Below is a small trained network, with its code and all its weights. Each question gives an input and a class and asks what happens when units are switched off, that is, made to give their printed mean instead of their output.

import numpy as np


def w(rows, s, z=0):
    codes = np.array(rows[::2]) - 128.0
    scale = np.full(codes.shape[1], s)
    scale[-1] = z or s
    return codes * scale


def norm(h):
    return h / np.sqrt((h * h).mean(-1, keepdims=True) + 1e-5)


def f(y):
    return np.maximum(y, 0)


def log_softmax(a):
    a = a - a.max(-1, keepdims=True)
    return a - np.log(np.exp(a).sum(-1, keepdims=True))


def net(x, mask):
    res = np.array(x, float).reshape(1, 5) / 4 @ E
    u = 0
    for l in range(4):
        y = f(norm(res) @ A[l][:, :-1].T + A[l][:, -1])
        res = res + np.where(mask[u : u + 3], y, B[l][:, -1]) @ B[l][:, :-1]
        u += 3
    return log_softmax(norm(res)[-1] @ U[:, :-1].T + U[:, -1])


A, B = {}, {}
E = w([
[104,119,199,56,181,240,102,108,102],'x0',
[109,196,140,211,227,225,126,156,200],'x1',
[210,254,163,155,111,157,188,24,152],'x2',
[89,186,59,96,69,163,83,126,155],'x3',
[161,86,175,170,65,158,142,128,178],'x4',
],0.004)
A[0] = w([
[118,120,56,27,90,253,95,87,160,55],'0.n0',
[66,223,70,65,227,72,153,122,31,8],'0.n1',
[154,148,118,162,76,191,131,89,42,39],'0.n2',
],0.004,0.0014)
B[0] = w([
[78,143,159,176,219,104,228,181,9,249],'0.n0',
[150,84,72,52,157,156,209,153,155,250],'0.n1',
[104,197,157,1,146,118,83,180,126,180],'0.n2',
],0.0077,0.0023)
A[1] = w([
[98,114,181,140,2,199,166,153,158,22],'1.n0',
[56,94,81,143,156,111,15,164,101,2],'1.n1',
[88,153,58,184,92,96,116,107,116,54],'1.n2',
],0.0068,0.00097)
B[1] = w([
[133,21,72,122,172,182,253,129,151,196],'1.n0',
[195,115,229,108,102,146,46,183,252,254],'1.n1',
[62,130,131,213,238,17,153,168,144,195],'1.n2',
],0.0067,0.0032)
A[2] = w([
[206,254,117,104,91,132,160,77,182,4],'2.n0',
[131,150,57,220,107,43,100,152,153,86],'2.n1',
[146,85,126,106,182,84,204,173,143,63],'2.n2',
],0.0063,0.0025)
B[2] = w([
[225,73,151,53,40,126,110,254,196,210],'2.n0',
[74,144,236,129,224,93,224,153,115,213],'2.n1',
[172,159,80,250,124,225,167,120,90,255],'2.n2',
],0.0073,0.0044)
A[3] = w([
[144,121,109,253,152,172,196,129,171,207],'3.n0',
[142,245,104,108,67,129,119,149,150,133],'3.n1',
[123,116,192,65,159,210,29,90,55,251],'3.n2',
],0.0058,0.0019)
B[3] = w([
[51,189,91,15,118,131,79,165,36,255],'3.n0',
[103,147,176,106,133,240,3,183,180,153],'3.n1',
[183,176,225,152,114,73,173,12,107,182],'3.n2',
],0.0072,0.0073)
U = w([
[68,128,233,171,213,77,227,89,110,194],'0',
[213,45,226,67,82,148,36,195,255,165],'1',
[98,135,161,127,125,145,115,167,67,223],'2',
[91,78,68,91,154,204,220,155,106,66],'3',
[72,126,176,50,85,89,121,107,102,237],'4',
[110,154,43,143,62,111,67,32,152,5],'5',
[125,94,69,242,55,90,91,8,193,2],'6',
],0.0061,0.0034)

Each question gives the input, the list of numbers given to net, and the class t.
The units are the neurons (one row each of A and B). Each row of codes is followed by its name. A weight is (code - 128) times the scale printed after its matrix; where a second scale follows, it is the last column's (A, B and U).
mask holds one flag per neuron, layer by layer. A switched-off neuron (its flag False) gives its mean, the last column of its row in B, instead of its output. The means were averaged over made-up inputs and are rounded, as every weight is.
A unit's drop is (log p(t) with every unit on - log p(t) with that unit switched off) / (log p(t) with every unit on - log p(t) with every unit switched off).
The circuit of an input: a set's keep is (log p(t) with only the set's units on - log p(t) with every unit switched off) / (log p(t) with every unit on - log p(t) with every unit switched off). Starting from all 12 units, units are removed one at a time, each time the one whose removal leaves the highest keep (on an exact tie, the one counted first), for as long as the keep stays at least 0.8.
units of the circuit, in order: the units of the circuit, biggest drop first
most important unit: the unit with the biggest drop
top k neurons: the k neurons with the biggest drops, biggest first
k most important neurons of layer l: the k neurons of layer l with the biggest drops, biggest first
input [1,6,6,-1,-5], class 1: units of the circuit, in order	[2.n0, 0.n0]
input [3,1,-6,-5,-5], class 1: units of the circuit, in order	[1.n1]
input [-5,-3,-3,3,1], class 0: units of the circuit, in order	[2.n1, 1.n2]
input [-3,2,7,-6,-8], class 3: top 2 neurons	[0.n1, 1.n1]
input [7,-1,-7,4,-2], class 0: units of the circuit, in order	[3.n2, 3.n0]
input [-2,6,4,-4,7], class 3: top 2 neurons	[1.n0, 1.n1]
input [-5,-1,-2,2,5], class 0: top 3 neurons	[1.n2, 2.n1, 0.n1]
input [6,-4,5,5,-1], class 0: units of the circuit, in order	[0.n0, 3.n0]
input [-2,-1,5,0,7], class 3: units of the circuit, in order	[1.n0, 3.n2]
input [7,-6,-1,-1,6], class 0: units of the circuit, in order	[3.n2, 2.n0]
input [-5,-4,2,-2,6], class 3: units of the circuit, in order	[1.n0, 2.n2]
input [-8,-7,1,4,0], class 0: top 2 neurons	[2.n1, 1.n2]
input [-4,-7,2,1,7], class 3: top 2 neurons	[1.n0, 3.n2]
input [-5,-3,3,4,-7], class 3: most important unit	0.n1
input [8,6,-3,6,8], class 0: 2 most important neurons of layer 2	[2.n0, 2.n2]
input [-1,-6,-6,5,4], class 1: top 3 neurons	[1.n1, 3.n0, 0.n1]
input [0,5,2,-4,7], class 3: top 3 neurons	[1.n0, 0.n0, 3.n2]
input [-7,-8,8,1,7], class 1: top 2 neurons	[2.n0, 0.n0]
input [-3,1,7,-3,-6], class 1: top 2 neurons	[2.n0, 0.n0]
input [6,1,-3,3,-4], class 0: units of the circuit, in order	[3.n2]
input [6,3,-2,-5,8], class 3: 2 most important neurons of layer 1	[1.n0, 1.n1]
input [4,8,8,6,2], class 1: 2 most important neurons of layer 2	[2.n0, 2.n2]
input [-8,-3,2,2,8], class 0: top 3 neurons	[2.n1, 1.n2, 0.n1]
input [-2,-2,-2,-6,7], class 3: top 2 neurons	[1.n0, 0.n0]
